q_252: [-43.4  42.6  14.3  39.1 -63.1  14.3  38.1]
q_577: [-19.1  28.2  -3.1  25.1  -8.8   2.6  20.2]
q_371: [-67.5  67.4 -17.3  56.2  -4.0 -12.7  43.3]
q_826: [-43.3  39.1  38.4  42.6 -35.5  17.0  14.3]
q_648: [-49.8  53.4  25.6  52.8 -58.4  30.5  53.8]
q_894: [-43.4  42.6  14.3  39.1 -35.5  17.0  38.4]
q_37: [-58.3 -50.1 -50.1 -50.1 -58.3 -58.3 -50.1]
q_391: [ -8.0   0.2 -50.1 -12.2  72.0  30.9 -26.2]
q_464: [ 50.9 -45.3 -50.3 -51.5  93.4 -57.5 -63.7]
q_803: [ 61.5 -59.7 -25.3 -62.1  66.1 -33.7 -64.6]
howmany q_252: [14.3] => 2
howmany q_464: [-57.5] => 1
howmany q_37: [-58.4] => 0
perm: [ 17.0  14.3  42.6 -35.5  39.1  38.4 -43.4] => q_894
present: [-45.3 -50.3 -51.5  93.4 -57.5] => yes

q_180: [ 35.6  15.6  37.9  69.1  16.2  16.5  47.0 -13.7  16.4 -27.2  56.2  37.8
   3.2]
q_736: [ 25.1   7.3  18.9   7.3   7.3  75.3   7.3  75.3  75.3 -18.7  62.9   7.3
  -7.4]
q_468: [ 12.0   3.3  11.0  51.8   7.7  -7.6  23.8 -18.3  13.0  -7.9  11.8   6.8
   0.5]
q_70: [ 35.4  17.2  38.6  14.8   9.5  42.1  32.9  12.5   3.9 -30.8  72.2  75.2
   2.6]
q_780: [ 16.9  -5.0  11.6 -66.6   4.4  32.3 -25.6  72.2 -13.0 -11.2  48.1  27.1
  -8.9]
q_117: [  0.8  63.3  27.6 -27.5 -38.7  81.4  55.0 -80.8 -17.4 -20.2  21.5  53.8
  34.6]
perm: [-18.7  -7.4   7.3   7.3   7.3   7.3   7.3  18.9  25.1  62.9  75.3  75.3
  75.3] => q_736
perm: [-18.3  -7.9  -7.6   0.5   3.3   6.8   7.7  11.0  11.8  12.0  13.0  23.8
  51.8] => q_468
howmany q_736: [75.3] => 3
present: [48.1 27.1 -8.9] => yes
present: [69.1 16.1 16.5] => no
present: [ 16.3  16.5  47.0 -13.7  16.4] => no

q_727: [ 9.7 27.0 28.7 21.0]
q_401: [10.7 25.9 29.4 20.9]
q_278: [  1.5  -3.6 -17.2  73.0]
q_2: [ 5.1 10.6 10.6 10.6]
q_348: [63.8 63.8 12.3 63.8]
q_225: [ 38.4  19.5  -5.1 -20.9]
q_862: [ 21.1  -3.8 -78.4 -19.5]
q_783: [10.5  5.1 63.7 10.5]
q_714: [  3.8  -2.0 -30.3  66.7]
q_536: [-15.3   5.2   3.0   9.2]
perm: [10.6 10.6  5.1 10.6] => q_2
perm: [10.5 63.7  5.1 10.5] => q_783
howmany q_2: [10.6] => 3
present: [ 9.7 27.0 28.7 21.0] => yes
howmany q_348: [63.8] => 3

q_958: [ 12.3 -14.6  14.5 -33.1  16.9  12.6 -32.3  17.1  -7.4  12.2 -36.8   1.5
  24.8 -25.8   8.9  -2.8  -6.2  -6.1  23.4  11.8 -15.6 -18.9  -5.4  20.2
   9.6  -2.6   1.6  14.6  32.7  17.2 -11.4  32.1 -25.3 -37.2 -20.8 -22.0
  14.0 -36.1 -24.8   6.1  59.4 -37.7  31.2  12.6]
q_641: [ 35.9 -23.3  30.9 -17.8 -25.0  44.8  34.3  -0.8 -77.0   1.6 -10.6 -14.8
   1.1  -5.8  -1.6  -4.9   5.6  18.0   4.5 -16.2  19.3  17.7 -11.6  16.0
  46.5   8.6 -29.0  27.0 -12.5 -32.5  -4.7  -7.1  36.7   7.5  18.6 -13.9
  -4.6 -11.9 -31.1  38.7  66.3   7.7   4.8 -31.7]
q_893: [ 35.9 -23.3  30.9 -17.8 -25.0  44.8  34.3  -0.8 -77.0   1.6 -10.6 -14.8
   1.1  -5.8  -1.6  -4.9   5.6  18.0   4.5 -16.2  19.3  17.7 -22.7   6.8
  18.1 -21.2  -1.8   1.9  28.9 -40.7  -9.8  -4.1 -17.7  34.8 -44.8 -28.4
   9.4 -19.9  13.1  21.1  13.9  25.2  44.7 -45.5]
q_628: [ 12.3 -14.6  14.5 -33.1  16.9  12.6 -32.3  17.1  -7.4  12.2 -36.8   1.5
 -32.7 -25.8   8.9  -2.8 -11.5  -6.1  23.4  11.8 -15.6   6.4  -5.4  20.2
   9.6  -2.6   1.6  14.6 -28.7  17.2  -7.8  32.1 -12.6 -37.2 -20.8 -22.0
  14.0 -36.1 -24.8   6.1  59.4 -37.7  31.2  12.6]
q_414: [-25.4  -8.9  35.5 -31.6   0.6   7.8 -40.6  20.8 -40.7 -39.7  -4.3  26.1
 -36.8 -32.9  42.7   8.8  -9.2  -6.9 -16.6  -6.3  -6.3  11.1  45.5 -36.8
   9.2 -16.6 -31.3   8.3 -56.8  -0.1   7.2  -6.3 -19.4  14.4 -17.2 -16.6
 -36.8 -61.9 -25.4  23.4  57.5 -19.1  -6.3 -37.5]
howmany q_414: [-25.3] => 0
howmany q_628: [-2.6] => 1
howmany q_414: [-6.3] => 4

